Below are the code and all the weights of a small trained network. Each question names an input and a target symbol and asks about switching units off, where a switched-off unit gives its printed mean instead of its output.

import numpy as np


def w(rows, s, z=0):
    codes = np.array(rows[::2]) - 128.0
    scale = np.full(codes.shape[1], s)
    scale[-1] = z or s
    return codes * scale


def f(y):
    return np.maximum(y, 0)


def softmax(a):
    e = np.exp(a - a.max(-1, keepdims=True))
    return e / e.sum(-1, keepdims=True)


def log_softmax(a):
    a = a - a.max(-1, keepdims=True)
    return a - np.log(np.exp(a).sum(-1, keepdims=True))


def net(x, mask):
    ids = ['ΓΘΨαδεμξστω'.index(c) for c in x.split()]
    T = len(ids)
    res = E[ids] + P[:T]
    u = 0
    for l in range(3):
        q, k, v = (res @ M[l].T for M in (Q, K, V))
        z = softmax(np.where(np.tri(T) > 0, q @ k.T / 2**0.5, -1e9)) @ v
        res = res + np.where(mask[u], z, O[l][:, -1]) @ O[l][:, :-1]
        u += 1
        y = f(res @ A[l][:, :-1].T + A[l][:, -1])
        res = res + np.where(mask[u : u + 8], y, B[l][:, -1]) @ B[l][:, :-1]
        u += 8
    return log_softmax(res[-1] @ U[:, :-1].T + U[:, -1])


Q, K, V, O, A, B = {}, {}, {}, {}, {}, {}
E = w([
[146,158,142,16,134,85,90,65,159,116,108,177],'Γ',
[119,153,124,106,99,194,192,84,131,155,136,137],'Θ',
[152,181,182,137,168,150,160,154,159,91,129,76],'Ψ',
[132,105,177,2,89,110,79,68,153,89,98,165],'α',
[57,161,173,59,101,95,49,30,154,114,99,130],'δ',
[174,108,113,108,78,217,155,123,209,125,131,134],'ε',
[164,182,91,140,129,166,142,103,206,182,114,173],'μ',
[111,98,90,144,57,156,186,150,120,110,98,106],'ξ',
[101,103,138,142,146,55,152,172,162,101,176,164],'σ',
[86,176,75,193,123,119,159,151,128,187,119,141],'τ',
[125,53,81,181,170,86,98,123,79,116,106,158],'ω',
],0.008)
P = w([
[175,75,146,125,112,107,120,30,126,159,227,60],'0',
[170,110,117,132,91,80,148,47,183,131,154,90],'1',
[155,122,115,146,93,107,155,77,194,133,141,118],'2',
[132,140,118,117,100,123,165,105,183,131,110,144],'3',
[109,157,119,111,102,141,153,130,181,124,86,168],'4',
[92,170,121,107,112,159,150,164,173,128,61,187],'5',
[68,183,116,105,122,190,156,186,158,126,44,211],'6',
[55,196,120,87,122,202,163,205,144,125,29,224],'7',
[40,193,134,98,122,210,136,209,151,108,41,254],'8',
],0.0043)
Q[0] = w([
[193,86,104,254,214,118,152,207,50,159,237,37],'0.h0',
[136,107,210,75,194,78,17,101,53,83,144,84],'0.h0',
],0.0096)
K[0] = w([
[178,47,160,101,151,5,44,2,117,99,237,95],'0.h0',
[237,168,207,44,89,209,168,2,199,140,192,57],'0.h0',
],0.0073)
V[0] = w([
[24,91,93,202,66,72,193,185,40,111,113,60],'0.h0',
[81,229,89,168,198,57,106,119,139,253,154,184],'0.h0',
],0.0054)
O[0] = w([
[68,119,158,193,65,63,193,174,188,218,73,130,1],'0.h0',
[18,144,20,73,147,86,147,155,154,101,253,101,92],'0.h0',
],0.0061,0.00098)
A[0] = w([
[118,152,93,124,48,152,163,104,185,198,93,136,190],'0.n0',
[140,71,85,165,184,91,97,129,65,81,86,192,239],'0.n1',
[142,178,173,145,181,101,169,168,173,74,163,66,236],'0.n2',
[96,151,150,121,84,108,184,171,216,131,118,142,237],'0.n3',
[97,183,113,10,116,160,67,91,136,42,117,153,152],'0.n4',
[139,158,255,32,123,81,48,88,158,52,90,161,210],'0.n5',
[201,184,144,139,112,229,168,96,159,149,86,144,254],'0.n6',
[125,122,21,96,142,160,154,114,117,95,227,146,222],'0.n7',
],0.0057,0.0022)
B[0] = w([
[134,136,115,132,77,160,177,123,212,189,121,124,207],'0.n0',
[143,41,109,191,194,93,123,132,82,138,88,160,194],'0.n1',
[129,188,188,138,212,108,175,170,160,56,162,84,180],'0.n2',
[98,141,122,125,120,118,201,162,223,174,132,131,225],'0.n3',
[120,157,105,2,128,135,69,119,130,106,134,144,232],'0.n4',
[124,126,189,12,131,77,81,151,154,116,119,127,247],'0.n5',
[182,161,141,126,113,253,174,128,157,151,97,122,254],'0.n6',
[139,131,30,95,197,155,147,107,149,143,209,155,192],'0.n7',
],0.0052,0.0043)
Q[1] = w([
[89,119,150,149,195,150,137,224,115,100,19,251],'1.h0',
[146,62,4,215,92,126,174,88,145,186,140,195],'1.h0',
],0.0027)
K[1] = w([
[4,252,159,27,34,220,185,238,241,210,49,209],'1.h0',
[70,139,191,102,167,56,94,210,130,43,83,168],'1.h0',
],0.0033)
V[1] = w([
[61,253,101,87,100,220,184,210,185,170,80,179],'1.h0',
[159,59,93,193,170,110,139,34,85,135,192,74],'1.h0',
],0.0048)
O[1] = w([
[15,186,189,147,156,169,211,208,104,113,119,220,253],'1.h0',
[182,131,76,119,133,90,117,4,82,190,110,26,39],'1.h0',
],0.0034,0.003)
A[1] = w([
[151,191,93,120,135,192,194,139,197,139,222,126,253],'1.n0',
[192,122,51,122,94,173,142,85,144,178,105,145,207],'1.n1',
[142,91,120,100,157,73,100,125,132,100,95,180,216],'1.n2',
[118,163,174,142,180,74,177,184,184,89,207,70,196],'1.n3',
[125,131,104,115,29,152,159,93,173,209,95,144,162],'1.n4',
[186,61,74,184,127,138,137,68,110,162,78,137,213],'1.n5',
[197,192,151,77,162,219,98,75,119,46,175,99,171],'1.n6',
[216,172,253,128,104,179,135,115,149,140,15,140,161],'1.n7',
],0.0049,0.0032)
B[1] = w([
[126,146,101,127,140,204,226,161,198,145,186,105,254],'1.n0',
[158,108,71,138,80,243,138,117,163,206,132,108,185],'1.n1',
[125,57,135,92,176,47,93,132,110,145,113,156,183],'1.n2',
[118,152,217,129,205,96,212,198,186,76,165,98,179],'1.n3',
[110,114,124,147,29,169,177,127,197,214,126,118,190],'1.n4',
[148,52,73,149,136,167,88,74,78,252,75,130,165],'1.n5',
[153,163,158,32,190,207,93,110,91,57,178,36,208],'1.n6',
[165,133,250,146,110,217,141,189,131,172,19,119,214],'1.n7',
],0.0038,0.0079)
Q[2] = w([
[107,191,214,2,118,133,120,149,149,108,121,129],'2.h0',
[109,108,75,122,118,211,222,208,204,229,108,187],'2.h0',
],0.0059)
K[2] = w([
[88,202,149,100,128,187,171,164,158,121,129,135],'2.h0',
[88,119,122,162,140,124,131,156,114,116,115,254],'2.h0',
],0.0075)
V[2] = w([
[102,76,109,88,164,37,2,64,35,114,74,188],'2.h0',
[168,100,70,138,27,166,103,44,115,206,116,89],'2.h0',
],0.0046)
O[2] = w([
[62,193,180,149,100,248,86,119,235,147,168,100,1],'2.h0',
[91,234,252,78,93,124,237,226,82,22,168,250,115],'2.h0',
],0.0034,0.011)
A[2] = w([
[151,180,142,211,107,155,166,167,118,145,92,187,35],'2.n0',
[152,157,152,247,127,173,181,166,195,194,92,122,201],'2.n1',
[116,122,83,64,121,110,80,59,178,101,216,124,251],'2.n2',
[19,190,157,150,84,156,115,106,165,146,164,66,215],'2.n3',
[127,124,216,129,59,58,148,160,102,161,23,173,83],'2.n4',
[162,73,39,128,131,137,86,67,115,195,70,117,199],'2.n5',
[166,126,141,88,180,44,165,157,1,55,104,127,224],'2.n6',
[97,87,92,94,99,15,161,139,170,127,184,155,196],'2.n7',
],0.0053,0.0013)
B[2] = w([
[150,129,106,195,68,121,131,141,75,18,128,122,184],'2.n0',
[115,102,98,187,87,98,89,88,62,66,95,68,254],'2.n1',
[134,121,39,197,27,122,118,178,151,72,146,185,176],'2.n2',
[50,191,168,180,118,171,44,46,165,113,129,48,157],'2.n3',
[168,254,104,213,202,53,171,93,196,141,82,169,177],'2.n4',
[156,60,29,161,159,106,24,71,151,221,38,98,163],'2.n5',
[43,138,119,150,145,70,115,21,50,117,120,31,199],'2.n6',
[65,29,180,73,25,64,169,190,167,160,183,98,160],'2.n7',
],0.0046,0.0083)
U = w([
[145,202,203,115,167,106,124,144,225,226,98,194,57],'Γ',
[104,126,176,111,149,172,172,107,48,192,180,147,102],'Θ',
[85,165,171,88,118,110,150,84,91,151,127,159,116],'Ψ',
[71,101,72,94,82,128,141,114,3,45,165,114,22],'α',
[144,191,168,162,244,110,154,62,71,80,123,61,249],'δ',
[187,4,235,74,74,222,97,239,105,101,115,155,133],'ε',
[206,210,7,87,180,159,129,179,179,91,193,206,82],'μ',
[214,157,102,210,74,75,147,158,99,28,90,173,27],'ξ',
[149,50,25,149,174,109,61,71,133,236,29,79,207],'σ',
[94,29,140,104,79,51,174,199,216,170,199,116,132],'τ',
[16,202,149,171,86,159,73,78,175,85,134,79,192],'ω',
],0.0039,0.0018)

Each question gives the input, a string of symbols that net reads in full, and the target symbol t.
The units are the heads (2 rows each of Q, K, V and O) and the neurons (one row each of A and B). Each row of codes is followed by its name. A weight is (code - 128) times the scale printed after its matrix; where a second scale follows, it is the last column's (O, A, B and U).
mask holds one flag per unit, layer by layer, with each layer's heads first. A switched-off unit (its flag False) gives its mean, the last column of its rows in O or B, instead of its output. The means were averaged over made-up inputs and are rounded, as every weight is.
A unit's drop is (log p(t) with every unit on - log p(t) with that unit switched off) / (log p(t) with every unit on - log p(t) with every unit switched off).
most important unit: the unit with the biggest drop
k most important neurons: the k neurons with the biggest drops, biggest first
top k neurons in layer l: the k neurons of layer l with the biggest drops, biggest first
input α Θ ω τ ε, target ω: most important unit -> 0.n1
input α ε σ Θ, target σ: top 2 neurons in layer 0 -> 0.n2, 0.n5
input Θ τ ξ σ τ, target τ: 2 most important neurons -> 2.n7, 0.n3
input σ Ψ α ω Θ ε μ ξ, target ξ: 3 most important neurons -> 2.n0, 2.n4, 2.n1
input α ξ Ψ, target δ: 2 most important neurons -> 0.n2, 2.n6
input Θ α ε α Γ ω ω σ μ, target ω: top 2 neurons in layer 0 -> 0.n1, 0.n5
input ω σ α, target ε: 2 most important neurons -> 1.n6, 0.n6
input Ψ ω ω Γ, target σ: 3 most important neurons -> 0.n2, 2.n5, 1.n3
input α ε ω σ ω ω Θ μ Γ, target α: 2 most important neurons -> 2.n6, 0.n4
input Γ Γ μ ω Θ α Γ ε, target ε: top 2 neurons in layer 2 -> 2.n4, 2.n6
input μ Θ ω μ ε ε σ σ μ, target σ: top 2 neurons in layer 1 -> 1.n3, 1.n1
input α ε ω α Ψ Γ, target σ: 3 most important neurons -> 0.n2, 1.n3, 2.n5
input α ε ω δ ε, target ω: top 2 neurons in layer 0 -> 0.n1, 0.n0
input ω δ Γ, target μ: top 2 neurons in layer 0 -> 0.n7, 0.n4
input μ α ω Θ ξ Θ, target ξ: most important unit -> 1.h0
input ω ω μ δ, target α: 2 most important neurons -> 2.n6, 0.n6
input ε α ε Γ, target δ: top 3 neurons in layer 0 -> 0.n6, 0.n5, 0.n0
input Θ σ ξ α α, target Γ: 2 most important neurons -> 2.n4, 0.n5
input ξ ω ω ω ω ε Γ ω δ, target δ: top 2 neurons in layer 2 -> 2.n6, 2.n4
input Γ α Θ ω, target σ: 3 most important neurons -> 2.n5, 0.n1, 1.n5
input σ ξ Γ Ψ ε μ Γ α, target α: 2 most important neurons -> 2.n6, 0.n4
input Θ ε ξ α, target Γ: top 2 neurons in layer 2 -> 2.n4, 2.n1
input Γ ξ α ξ ω ω α τ, target ω: top 4 neurons in layer 0 -> 0.n1, 0.n0, 0.n5, 0.n4
input Ψ Θ Θ ω ξ σ Θ, target σ: 3 most important neurons -> 1.n3, 0.n2, 2.n5
input Ψ α ε Γ, target δ: 2 most important neurons -> 2.n6, 0.n6
input ξ Ψ Θ ω ξ ξ, target ω: top 2 neurons in layer 1 -> 1.n4, 1.n0
